Here is a tiny trained network, its code and every weight. The questions are about switching its units off for an input and a target symbol, where a switched-off unit gives its printed mean instead of its output.

import numpy as np


def w(rows, s, z=0):
    codes = np.array(rows[::2]) - 128.0
    scale = np.full(codes.shape[1], s)
    scale[-1] = z or s
    return codes * scale


def f(y):
    return y / 2 * (1 + np.tanh(0.7978845608 * (y + 0.044715 * y**3)))


def softmax(a):
    e = np.exp(a - a.max(-1, keepdims=True))
    return e / e.sum(-1, keepdims=True)


def log_softmax(a):
    a = a - a.max(-1, keepdims=True)
    return a - np.log(np.exp(a).sum(-1, keepdims=True))


def net(x, mask):
    ids = ['ΞΨΩβζηθλπσ'.index(c) for c in x.split()]
    T = len(ids)
    res = E[ids] + P[:T]
    u = 0
    for l in range(3):
        r = res
        for j in range(2):
            rows = slice(3 * j, 3 * j + 3)
            q, k, v = (r @ M[l][rows].T for M in (Q, K, V))
            z = softmax(np.where(np.tri(T) > 0, q @ k.T / 3**0.5, -1e9)) @ v
            o = O[l][rows]
            res = res + np.where(mask[u + j], z, o[:, -1]) @ o[:, :-1]
        u += 2
        y = f(res @ A[l][:, :-1].T + A[l][:, -1])
        res = res + np.where(mask[u : u + 8], y, B[l][:, -1]) @ B[l][:, :-1]
        u += 8
    return log_softmax(res[-1] @ U[:, :-1].T + U[:, -1])


Q, K, V, O, A, B = {}, {}, {}, {}, {}, {}
E = w([
[66,13,44,165],'Ξ',
[221,145,102,254],'Ψ',
[151,233,244,229],'Ω',
[104,107,185,229],'β',
[176,150,53,26],'ζ',
[88,37,73,178],'η',
[94,102,157,151],'θ',
[122,147,169,202],'λ',
[117,71,99,182],'π',
[78,87,155,206],'σ',
],0.0045)
P = w([
[106,111,102,104],'0',
[140,221,12,253],'1',
[228,26,169,202],'2',
[102,91,168,65],'3',
[140,242,54,185],'4',
[195,36,181,212],'5',
[110,96,170,64],'6',
[69,228,42,172],'7',
[169,40,185,220],'8',
[124,102,163,58],'9',
[13,241,12,166],'10',
[140,48,192,223],'11',
[121,113,173,51],'12',
],0.0047)
Q[0] = w([
[178,217,89,197],'L0H0',
[154,26,107,202],'L0H0',
[41,46,191,53],'L0H0',
[218,42,95,252],'L0H1',
[26,228,162,46],'L0H1',
[244,58,125,184],'L0H1',
],0.0049)
K[0] = w([
[144,227,90,196],'L0H0',
[56,90,93,133],'L0H0',
[116,45,183,31],'L0H0',
[1,195,67,108],'L0H1',
[215,49,211,158],'L0H1',
[67,199,61,57],'L0H1',
],0.0058)
V[0] = w([
[86,52,151,119],'L0H0',
[74,181,71,216],'L0H0',
[242,187,208,39],'L0H0',
[192,216,146,10],'L0H1',
[211,219,160,3],'L0H1',
[166,102,170,120],'L0H1',
],0.0047)
O[0] = w([
[91,49,135,97,120],'L0H0',
[45,178,76,199,198],'L0H0',
[204,167,222,97,4],'L0H0',
[251,114,231,86,43],'L0H1',
[250,107,255,65,27],'L0H1',
[52,113,150,63,93],'L0H1',
],0.0046,0.0012)
A[0] = w([
[108,204,8,186,238],'L0N0',
[118,198,15,197,252],'L0N1',
[36,198,58,17,180],'L0N2',
[233,59,192,194,170],'L0N3',
[90,9,133,142,171],'L0N4',
[123,234,181,57,188],'L0N5',
[113,153,156,255,206],'L0N6',
[75,203,149,243,192],'L0N7',
],0.005,0.0025)
B[0] = w([
[28,212,48,208,248],'L0N0',
[47,169,32,203,253],'L0N1',
[83,177,135,23,179],'L0N2',
[96,34,201,111,144],'L0N3',
[93,30,73,52,172],'L0N4',
[202,220,159,76,129],'L0N5',
[181,54,200,242,186],'L0N6',
[179,140,144,255,184],'L0N7',
],0.0046,0.0037)
Q[1] = w([
[85,200,113,54],'L1H0',
[197,53,129,172],'L1H0',
[41,225,105,61],'L1H0',
[99,31,111,218],'L1H1',
[107,237,210,1],'L1H1',
[84,223,53,40],'L1H1',
],0.004)
K[1] = w([
[132,49,114,73],'L1H0',
[94,206,118,174],'L1H0',
[189,49,186,81],'L1H0',
[51,235,68,84],'L1H1',
[254,33,173,166],'L1H1',
[199,77,191,81],'L1H1',
],0.0049)
V[1] = w([
[6,162,42,132],'L1H0',
[22,108,52,99],'L1H0',
[187,112,146,35],'L1H0',
[100,56,159,237],'L1H1',
[145,2,142,97],'L1H1',
[125,30,167,207],'L1H1',
],0.0048)
O[1] = w([
[252,38,179,73,253],'L1H0',
[218,35,104,77,211],'L1H0',
[89,201,23,81,25],'L1H0',
[99,88,169,244,182],'L1H1',
[37,90,22,153,51],'L1H1',
[50,106,127,244,131],'L1H1',
],0.0035,0.0051)
A[1] = w([
[90,3,191,157,185],'L1N0',
[224,61,162,34,236],'L1N1',
[102,189,35,88,151],'L1N2',
[204,50,147,20,253],'L1N3',
[104,65,94,31,196],'L1N4',
[70,146,89,227,182],'L1N5',
[137,113,104,21,198],'L1N6',
[61,39,96,52,154],'L1N7',
],0.0061,0.0041)
B[1] = w([
[36,86,187,68,253],'L1N0',
[197,28,243,71,229],'L1N1',
[40,216,118,124,169],'L1N2',
[203,1,255,89,236],'L1N3',
[83,13,194,80,172],'L1N4',
[224,144,101,235,239],'L1N5',
[89,33,254,75,158],'L1N6',
[45,11,139,41,163],'L1N7',
],0.0048,0.0051)
Q[2] = w([
[34,198,112,108],'L2H0',
[79,97,144,128],'L2H0',
[94,117,140,58],'L2H0',
[69,122,190,1],'L2H1',
[26,204,89,48],'L2H1',
[170,75,124,222],'L2H1',
],0.0052)
K[2] = w([
[131,53,97,190],'L2H0',
[169,97,102,136],'L2H0',
[91,84,169,99],'L2H0',
[44,10,217,43],'L2H1',
[239,23,224,133],'L2H1',
[83,214,2,107],'L2H1',
],0.0045)
V[2] = w([
[109,210,57,135],'L2H0',
[67,198,40,69],'L2H0',
[67,228,43,185],'L2H0',
[1,122,199,36],'L2H1',
[175,32,222,89],'L2H1',
[48,242,66,133],'L2H1',
],0.0044)
O[2] = w([
[153,46,164,61,23],'L2H0',
[131,2,133,73,2],'L2H0',
[142,56,222,51,4],'L2H0',
[101,26,190,36,37],'L2H1',
[35,93,143,130,122],'L2H1',
[218,161,132,79,95],'L2H1',
],0.0046,0.0059)
A[2] = w([
[177,60,226,43,93],'L2N0',
[56,164,49,159,192],'L2N1',
[255,185,139,194,129],'L2N2',
[32,92,33,82,71],'L2N3',
[73,67,122,68,132],'L2N4',
[103,116,127,172,254],'L2N5',
[184,205,48,191,82],'L2N6',
[211,217,77,164,76],'L2N7',
],0.0056,0.0036)
B[2] = w([
[59,125,205,3,182],'L2N0',
[33,168,190,98,202],'L2N1',
[149,69,52,25,255],'L2N2',
[27,29,47,137,162],'L2N3',
[166,76,128,53,169],'L2N4',
[104,219,135,183,200],'L2N5',
[193,134,137,47,236],'L2N6',
[183,92,82,41,218],'L2N7',
],0.0054,0.0084)
U = w([
[196,64,37,136,169],'Ξ',
[136,187,113,98,185],'Ψ',
[111,212,156,158,215],'Ω',
[68,194,151,222,213],'β',
[131,86,205,2,82],'ζ',
[121,110,134,187,70],'η',
[108,115,175,186,183],'θ',
[90,32,58,141,3],'λ',
[110,67,95,171,7],'π',
[129,142,166,220,116],'σ',
],0.0051,0.003)

Each question gives the input, a string of symbols that net reads in full, and the target symbol t.
The units are the heads (3 rows each of Q, K, V and O) and the neurons (one row each of A and B). Each row of codes is followed by its name. A weight is (code - 128) times the scale printed after its matrix; where a second scale follows, it is the last column's (O, A, B and U).
mask holds one flag per unit, layer by layer, with each layer's heads first. A switched-off unit (its flag False) gives its mean, the last column of its rows in O or B, instead of its output. The means were averaged over made-up inputs and are rounded, as every weight is.
A unit's drop is (log p(t) with every unit on - log p(t) with that unit switched off) / (log p(t) with every unit on - log p(t) with every unit switched off).
k most important neurons: the k neurons with the biggest drops, biggest first
top k neurons in layer l: the k neurons of layer l with the biggest drops, biggest first
heads that matter: for each layer, one digit per head in row order, 1 if its drop is at least 0.15 and else 0, layers parted by /
input ζ θ π β ζ Ξ ζ ζ ζ Ψ Ξ, target Ψ: heads that matter -> 00 / 00 / 01
input Ξ ζ λ, target ζ: heads that matter -> 00 / 01 / 00
input θ η ζ ζ ζ η ζ Ψ Ξ ζ ζ λ, target ζ: heads that matter -> 01 / 11 / 01
input Ξ ζ ζ ζ Ω, target Ξ: 3 most important neurons -> L2N2; L2N7; L1N0
input ζ ζ θ, target ζ: top 2 neurons in layer 1 -> L1N2; L1N1
input ζ ζ θ λ ζ η η ζ Ω π ζ σ, target ζ: 2 most important neurons -> L0N0; L2N0
input Ξ ζ η ζ ζ θ ζ β σ η θ, target Ψ: 2 most important neurons -> L1N5; L2N6
input θ ζ Ω, target ζ: 2 most important neurons -> L0N0; L0N1
input σ σ β θ ζ θ ζ Ω, target Ξ: top neuron in layer 2 -> L2N2
input Ω ζ Ψ, target ζ: heads that matter -> 00 / 01 / 10
input λ θ ζ Ξ π, target Ξ: 4 most important neurons -> L1N5; L2N2; L2N7; L1N0
input Ω Ξ θ θ Ω ζ ζ ζ Ω ζ ζ, target β: 3 most important neurons -> L0N2; L1N2; L0N0
input ζ θ π Ξ ζ π ζ θ Ξ ζ Ψ, target Ξ: 3 most important neurons -> L1N5; L2N2; L2N7
input ζ λ β Ξ ζ, target Ψ: most important neuron -> L1N5
input Ξ Ξ θ ζ ζ Ξ, target ζ: 4 most important neurons -> L0N0; L2N0; L0N1; L1N1
input π Ξ ζ Ω ζ ζ ζ λ ζ Ξ ζ β, target ζ: 3 most important neurons -> L0N0; L0N1; L2N0
input η σ ζ λ Ξ η θ ζ π, target ζ: heads that matter -> 01 / 11 / 01
input ζ Ξ Ξ β ζ θ ζ β, target Ξ: heads that matter -> 00 / 00 / 01
input σ β Ξ Ξ, target λ: top 3 neurons in layer 1 -> L1N7; L1N0; L1N4
input θ π η θ Ξ, target Ξ: top 4 neurons in layer 0 -> L0N0; L0N1; L0N3; L0N7
input β η θ ζ Ξ Ξ Ξ ζ η, target ζ: top 2 neurons in layer 1 -> L1N3; L1N1
input σ θ Ω π η, target Ξ: 2 most important neurons -> L1N5; L2N2
input ζ Ξ Ξ ζ ζ η, target ζ: heads that matter -> 01 / 10 / 00
input ζ ζ ζ ζ θ ζ π ζ Ψ ζ ζ θ, target ζ: top 3 neurons in layer 0 -> L0N0; L0N1; L0N2
input θ ζ Ξ θ Ω Ξ Ω λ, target Ξ: 2 most important neurons -> L1N5; L2N2
input ζ Ψ ζ ζ ζ ζ Ξ ζ ζ Ξ θ, target Ψ: top 4 neurons in layer 2 -> L2N6; L2N7; L2N1; L2N2
input ζ θ ζ Ξ, target λ: most important neuron -> L2N3
input η θ ζ ζ, target ζ: top 2 neurons in layer 2 -> L2N0; L2N4
input Ξ Ω ζ σ θ, target Ξ: 3 most important neurons -> L2N2; L2N7; L1N5
